Below is a small trained network, with its code and all its weights. Each question gives an input and a class and asks what happens when units are switched off, that is, made to give their printed mean instead of their output.

import numpy as np


def w(rows, s, z=0):
    codes = np.array(rows[::2]) - 128.0
    scale = np.full(codes.shape[1], s)
    scale[-1] = z or s
    return codes * scale


def norm(h):
    return h / np.sqrt((h * h).mean(-1, keepdims=True) + 1e-5)


def f(y):
    return y / 2 * (1 + np.tanh(0.7978845608 * (y + 0.044715 * y**3)))


def log_softmax(a):
    a = a - a.max(-1, keepdims=True)
    return a - np.log(np.exp(a).sum(-1, keepdims=True))


def net(x, mask):
    res = np.array(x, float).reshape(1, 2) / 4 @ E
    u = 0
    for l in range(2):
        y = f(norm(res) @ A[l][:, :-1].T + A[l][:, -1])
        res = res + np.where(mask[u : u + 16], y, B[l][:, -1]) @ B[l][:, :-1]
        u += 16
    return log_softmax(norm(res)[-1] @ U[:, :-1].T + U[:, -1])


A, B = {}, {}
E = w([
[195,142,2,220,195,138],'x0',
[77,69,114,228,96,109],'x1',
],0.0068)
A[0] = w([
[113,107,122,149,120,63,30],'L0N1',
[152,144,125,87,153,57,89],'L0N2',
[155,151,109,167,129,134,157],'L0N3',
[119,52,70,85,106,16,134],'L0N4',
[181,119,117,119,80,1,3],'L0N5',
[74,138,72,117,177,106,157],'L0N6',
[137,145,182,136,89,165,105],'L0N7',
[85,165,86,120,156,18,30],'L0N8',
[151,96,166,117,126,93,99],'L0N9',
[144,96,123,143,142,212,151],'L0N10',
[144,121,107,108,105,101,89],'L0N11',
[87,94,110,139,128,107,82],'L0N12',
[144,101,84,50,137,91,88],'L0N13',
[95,95,146,85,133,134,75],'L0N14',
[182,112,183,160,147,69,149],'L0N15',
[101,145,142,181,104,151,32],'L0N16',
],0.0078,0.0033)
B[0] = w([
[132,141,158,133,169,180,109],'L0N1',
[129,143,181,186,166,161,161],'L0N2',
[100,106,154,60,116,59,255],'L0N3',
[148,182,180,161,165,118,176],'L0N4',
[88,28,91,93,196,210,37],'L0N5',
[124,109,154,89,118,83,205],'L0N6',
[106,134,86,114,178,72,200],'L0N7',
[144,1,184,106,212,144,60],'L0N8',
[102,134,90,119,154,118,147],'L0N9',
[133,108,155,102,128,93,180],'L0N10',
[119,102,140,138,164,139,92],'L0N11',
[138,163,154,141,147,170,153],'L0N12',
[131,153,178,181,161,155,168],'L0N13',
[102,130,79,109,176,71,195],'L0N14',
[137,146,136,130,117,120,154],'L0N15',
[132,142,147,130,153,182,113],'L0N16',
],0.012,0.0015)
A[1] = w([
[233,157,65,131,192,120,111],'L1N1',
[90,51,114,244,113,181,119],'L1N2',
[115,131,178,107,101,173,157],'L1N3',
[135,194,93,123,145,141,113],'L1N4',
[133,149,141,148,124,201,190],'L1N5',
[160,117,58,149,130,115,4],'L1N6',
[181,85,164,98,119,135,68],'L1N7',
[194,163,93,53,193,239,25],'L1N8',
[213,113,173,98,99,156,98],'L1N9',
[148,194,3,192,199,121,69],'L1N10',
[100,146,106,146,121,124,73],'L1N11',
[170,45,30,118,180,137,161],'L1N12',
[193,115,100,77,113,108,64],'L1N13',
[75,86,108,89,97,157,154],'L1N14',
[135,103,146,143,62,143,109],'L1N15',
[112,105,131,145,130,126,45],'L1N16',
],0.014,0.0032)
B[1] = w([
[39,130,110,19,145,108,255],'L1N1',
[143,214,163,132,213,238,225],'L1N2',
[115,80,61,138,134,95,165],'L1N3',
[186,110,141,159,109,128,184],'L1N4',
[166,125,154,123,87,69,146],'L1N5',
[88,113,113,59,103,104,163],'L1N6',
[180,155,121,157,103,133,130],'L1N7',
[121,228,157,157,222,254,187],'L1N8',
[182,115,145,192,106,124,163],'L1N9',
[213,82,139,230,55,73,226],'L1N10',
[201,118,141,102,139,137,140],'L1N11',
[50,91,133,39,118,77,190],'L1N12',
[167,119,139,190,124,130,196],'L1N13',
[158,96,125,93,120,91,139],'L1N14',
[186,132,149,118,118,96,143],'L1N15',
[182,251,60,88,117,134,120],'L1N16',
],0.015,0.0067)
U = w([
[65,96,146,7,132,10,217],'0',
[172,221,211,123,218,163,198],'1',
[224,96,171,191,94,55,233],'2',
[126,100,88,101,119,151,8],'3',
[122,52,92,157,118,176,46],'4',
[87,77,77,151,101,174,17],'5',
[120,84,31,126,125,154,3],'6',
[108,77,55,135,112,168,2],'7',
],0.015,0.0052)

Each question gives the input, the list of numbers given to net, and the class t.
The units are the neurons (one row each of A and B). Each row of codes is followed by its name. A weight is (code - 128) times the scale printed after its matrix; where a second scale follows, it is the last column's (A, B and U).
mask holds one flag per neuron, layer by layer. A switched-off neuron (its flag False) gives its mean, the last column of its row in B, instead of its output. The means were averaged over made-up inputs and are rounded, as every weight is.
A unit's drop is (log p(t) with every unit on - log p(t) with that unit switched off) / (log p(t) with every unit on - log p(t) with every unit switched off).
The circuit of an input: a set's keep is (log p(t) with only the set's units on - log p(t) with every unit switched off) / (log p(t) with every unit on - log p(t) with every unit switched off). Starting from the 12 units with the biggest drops (on a tie, the unit counted first), units are removed one at a time, each time the one whose removal leaves the highest keep (on an exact tie, the one counted first), for as long as the keep stays at least 0.8.
circuit, biggest first: the units of the circuit, biggest drop first
k most important neurons: the k neurons with the biggest drops, biggest first
top k neurons in layer l: the k neurons of layer l with the biggest drops, biggest first
drop when u is switched off: that unit's drop, to one decimal
input [5,5], class 0: 3 most important neurons -> (L1N12, L0N13, L0N2)
input [-6,7], class 1: circuit, biggest first -> (L0N3, L1N2)
input [-3,4], class 1: circuit, biggest first -> (L1N10, L1N1)
input [-3,0], class 2: 2 most important neurons -> (L0N3, L1N1)
input [6,7], class 1: 2 most important neurons -> (L1N2, L0N14)
input [3,0], class 2: 4 most important neurons -> (L0N3, L0N7, L0N14, L1N1)
input [8,7], class 0: 2 most important neurons -> (L1N12, L1N6)
input [-4,5], class 1: 2 most important neurons -> (L0N3, L0N6)
input [-3,1], class 2: most important neuron -> (L0N3)
input [3,-3], class 2: top 2 neurons in layer 1 -> (L1N13, L1N9)
input [5,-5], class 0: 3 most important neurons -> (L1N1, L0N12, L1N2)
input [8,-4], class 0: drop when L1N1 is switched off -> 0.4
input [4,7], class 1: drop when L1N2 is switched off -> 2.0
input [-1,1], class 2: drop when L0N15 is switched off -> 0.0
input [2,-3], class 2: top neuron in layer 1 -> (L1N9)
